Below are the code and all the weights of a small trained network. Each question names an input and a class and asks about switching units off, where a switched-off unit gives its printed mean instead of its output.

import numpy as np


def w(rows, s, z=0):
    codes = np.array(rows[::2]) - 128.0
    scale = np.full(codes.shape[1], s)
    scale[-1] = z or s
    return codes * scale


def f(y):
    return y / 2 * (1 + np.tanh(0.7978845608 * (y + 0.044715 * y**3)))


def log_softmax(a):
    a = a - a.max(-1, keepdims=True)
    return a - np.log(np.exp(a).sum(-1, keepdims=True))


def net(x, mask):
    res = np.array(x, float).reshape(1, 4) / 4 @ E
    y = f(res @ A[0][:, :-1].T + A[0][:, -1])
    res = res + np.where(mask, y, B[0][:, -1]) @ B[0][:, :-1]
    return log_softmax(res[-1] @ U[:, :-1].T + U[:, -1])


A, B = {}, {}
E = w([
[124,156,169,132,126,108,123,160],'x0',
[71,195,69,59,83,114,104,59],'x1',
[115,64,221,44,6,101,196,148],'x2',
[123,126,137,105,165,111,123,142],'x3',
],0.015)
A[0] = w([
[48,161,149,31,59,108,168,42,110],'neuron 1',
[96,239,122,97,148,103,74,74,187],'neuron 2',
[178,158,96,188,235,155,102,146,255],'neuron 3',
[126,116,88,254,160,206,134,152,225],'neuron 4',
[117,196,121,82,141,94,168,133,107],'neuron 5',
[191,20,171,150,109,124,153,194,154],'neuron 6',
[181,26,176,123,158,137,199,141,202],'neuron 7',
[90,157,135,4,55,102,173,121,88],'neuron 8',
[45,207,68,89,188,126,86,46,190],'neuron 9',
[57,246,87,120,132,110,101,60,119],'neuron 10',
],0.0092,0.0075)
B[0] = w([
[125,78,118,133,185,74,30,66,214],'neuron 1',
[113,155,222,157,80,178,155,40,207],'neuron 2',
[187,180,172,200,188,156,121,203,248],'neuron 3',
[201,173,227,181,160,108,72,153,218],'neuron 4',
[88,121,114,130,124,134,138,73,146],'neuron 5',
[121,76,175,98,103,196,167,198,234],'neuron 6',
[152,118,204,99,2,137,142,214,231],'neuron 7',
[79,53,70,68,165,77,65,94,215],'neuron 8',
[171,153,155,172,80,194,139,58,234],'neuron 9',
[95,179,64,88,97,203,212,39,210],'neuron 10',
],0.0093,0.018)
U = w([
[207,165,194,182,190,136,58,206,205],'0',
[173,97,123,104,175,103,132,107,2],'1',
[96,113,67,116,155,143,147,145,31],'2',
[161,204,159,133,97,202,151,54,137],'3',
[151,51,188,42,1,151,150,174,193],'4',
[110,163,77,123,122,131,124,165,48],'5',
[120,130,105,118,125,109,137,121,20],'6',
[120,61,124,62,146,65,24,53,228],'7',
],0.0093,0.0037)

Each question gives the input, the list of numbers given to net, and the class t.
The units are the neurons (one row each of A and B). Each row of codes is followed by its name. A weight is (code - 128) times the scale printed after its matrix; where a second scale follows, it is the last column's (A, B and U).
mask holds one flag per neuron, in row order. A switched-off neuron (its flag False) gives its mean, the last column of its row in B, instead of its output. The means were averaged over made-up inputs and are rounded, as every weight is.
A unit's drop is (log p(t) with every unit on - log p(t) with that unit switched off) / (log p(t) with every unit on - log p(t) with every unit switched off).
The circuit of an input: a set's keep is (log p(t) with only the set's units on - log p(t) with every unit switched off) / (log p(t) with every unit on - log p(t) with every unit switched off). Starting from all 10 units, units are removed one at a time, each time the one whose removal leaves the highest keep (on an exact tie, the one counted first), for as long as the keep stays at least 0.8.
units of the circuit, in order: the units of the circuit, biggest drop first
k most important neurons: the k neurons with the biggest drops, biggest first
drop of u: that unit's drop, to one decimal
input [8,3,0,8], class 3: units of the circuit, in order -> [neuron 2]
input [-3,0,0,-7], class 0: 3 most important neurons -> [neuron 10; neuron 2; neuron 9]
input [5,7,1,-8], class 7: 3 most important neurons -> [neuron 1; neuron 8; neuron 3]
input [-6,-8,1,4], class 4: 2 most important neurons -> [neuron 7; neuron 6]
input [-1,7,1,-6], class 7: 3 most important neurons -> [neuron 1; neuron 8; neuron 3]
input [2,-8,1,-8], class 4: 3 most important neurons -> [neuron 7; neuron 6; neuron 1]
input [-8,0,-5,-4], class 0: 2 most important neurons -> [neuron 4; neuron 3]
input [7,4,1,5], class 7: drop of neuron 8 -> 0.1
input [-3,2,3,0], class 7: drop of neuron 8 -> 0.0
input [8,-7,1,-5], class 4: drop of neuron 6 -> 0.7
input [2,1,-6,6], class 3: 2 most important neurons -> [neuron 10; neuron 9]
